Below are the code and all the weights of a small trained network. Each question names an input and a class and asks about switching units off, where a switched-off unit gives its printed mean instead of its output.

import numpy as np


def w(rows, s, z=0):
    codes = np.array(rows[::2]) - 128.0
    scale = np.full(codes.shape[1], s)
    scale[-1] = z or s
    return codes * scale


def f(y):
    return np.maximum(y, 0)


def log_softmax(a):
    a = a - a.max(-1, keepdims=True)
    return a - np.log(np.exp(a).sum(-1, keepdims=True))


def net(x, mask):
    res = np.array(x, float).reshape(1, 6) / 4 @ E
    y = f(res @ A[0][:, :-1].T + A[0][:, -1])
    res = res + np.where(mask, y, B[0][:, -1]) @ B[0][:, :-1]
    return log_softmax(res[-1] @ U[:, :-1].T + U[:, -1])


A, B = {}, {}
E = w([
[175,124,160,141,151,162,89,157],'x0',
[153,121,63,149,106,130,135,144],'x1',
[165,115,67,51,254,187,129,145],'x2',
[207,93,88,97,135,28,57,86],'x3',
[169,119,172,145,167,148,90,162],'x4',
[165,132,69,152,108,138,126,157],'x5',
],0.0085)
A[0] = w([
[149,164,162,162,71,134,133,116,29],'n0',
[162,91,73,56,98,68,10,79,108],'n1',
[95,114,57,59,255,174,160,180,87],'n2',
[165,176,37,151,82,122,126,228,254],'n3',
[56,187,121,181,123,222,186,200,49],'n4',
[113,166,168,191,47,118,132,122,139],'n5',
],0.0087,0.0042)
B[0] = w([
[203,96,90,101,33,118,115,128,172],'n0',
[193,150,171,205,148,83,183,115,249],'n1',
[156,190,67,126,50,104,103,191,243],'n2',
[83,207,215,84,139,106,186,172,236],'n3',
[201,151,144,254,143,71,195,100,240],'n4',
[161,138,89,80,75,93,121,187,254],'n5',
],0.01,0.0075)
U = w([
[135,99,149,255,187,73,178,65,83],'0',
[144,107,60,115,26,119,54,147,100],'1',
[74,172,232,97,148,100,151,108,254],'2',
[76,150,210,110,143,89,152,127,175],'3',
[95,91,157,140,143,87,161,145,194],'4',
[100,132,157,131,132,93,138,104,193],'5',
[18,20,126,55,165,203,57,49,4],'6',
],0.0071,0.0044)

Each question gives the input, the list of numbers given to net, and the class t.
The units are the neurons (one row each of A and B). Each row of codes is followed by its name. A weight is (code - 128) times the scale printed after its matrix; where a second scale follows, it is the last column's (A, B and U).
mask holds one flag per neuron, in row order. A switched-off neuron (its flag False) gives its mean, the last column of its row in B, instead of its output. The means were averaged over made-up inputs and are rounded, as every weight is.
A unit's drop is (log p(t) with every unit on - log p(t) with that unit switched off) / (log p(t) with every unit on - log p(t) with every unit switched off).
The circuit of an input: a set's keep is (log p(t) with only the set's units on - log p(t) with every unit switched off) / (log p(t) with every unit on - log p(t) with every unit switched off). Starting from all 6 units, units are removed one at a time, each time the one whose removal leaves the highest keep (on an exact tie, the one counted first), for as long as the keep stays at least 0.8.
circuit, biggest first: the units of the circuit, biggest drop first
unit that matters most: the unit with the biggest drop
k most important neurons: the k neurons with the biggest drops, biggest first
drop of u: that unit's drop, to one decimal
input [-5,-2,-2,2,4,7], class 2: circuit, biggest first : (n3, n4, n2)
input [-7,2,7,2,5,8], class 2: 2 most important neurons : (n3, n5)
input [-1,0,5,4,2,6], class 2: 2 most important neurons : (n3, n4)
input [5,-6,-1,7,4,7], class 0: unit that matters most : n1
input [-6,-6,4,7,-6,-3], class 0: 3 most important neurons : (n1, n3, n5)
input [0,-8,8,8,-1,-2], class 0: 2 most important neurons : (n1, n5)
input [0,6,7,-6,-3,-4], class 1: 2 most important neurons : (n2, n1)
input [1,-7,4,-7,-4,1], class 0: 3 most important neurons : (n4, n3, n5)
input [-3,8,-8,-5,-6,-3], class 1: 2 most important neurons : (n5, n0)
input [5,1,-7,-7,-4,-6], class 0: 3 most important neurons : (n4, n2, n3)
input [2,-7,0,8,-3,-3], class 0: 2 most important neurons : (n1, n3)
input [4,3,-7,5,-6,8], class 2: 4 most important neurons : (n3, n2, n1, n4)
input [3,-5,-8,5,-4,-5], class 1: circuit, biggest first : (n5, n3)
input [-2,-7,8,3,1,8], class 1: 2 most important neurons : (n2, n4)
input [0,-6,-8,-7,1,-7], class 1: circuit, biggest first : (n5, n0)
input [-5,1,4,4,0,8], class 2: 2 most important neurons : (n3, n4)
input [-3,4,4,-7,-4,-2], class 0: 2 most important neurons : (n4, n5)
input [4,-6,7,4,2,3], class 1: drop of n2 : 1.5
input [-6,-3,-2,7,0,-7], class 0: drop of n1 : 0.8
input [-1,-6,6,-1,-5,3], class 1: drop of n2 : 0.7
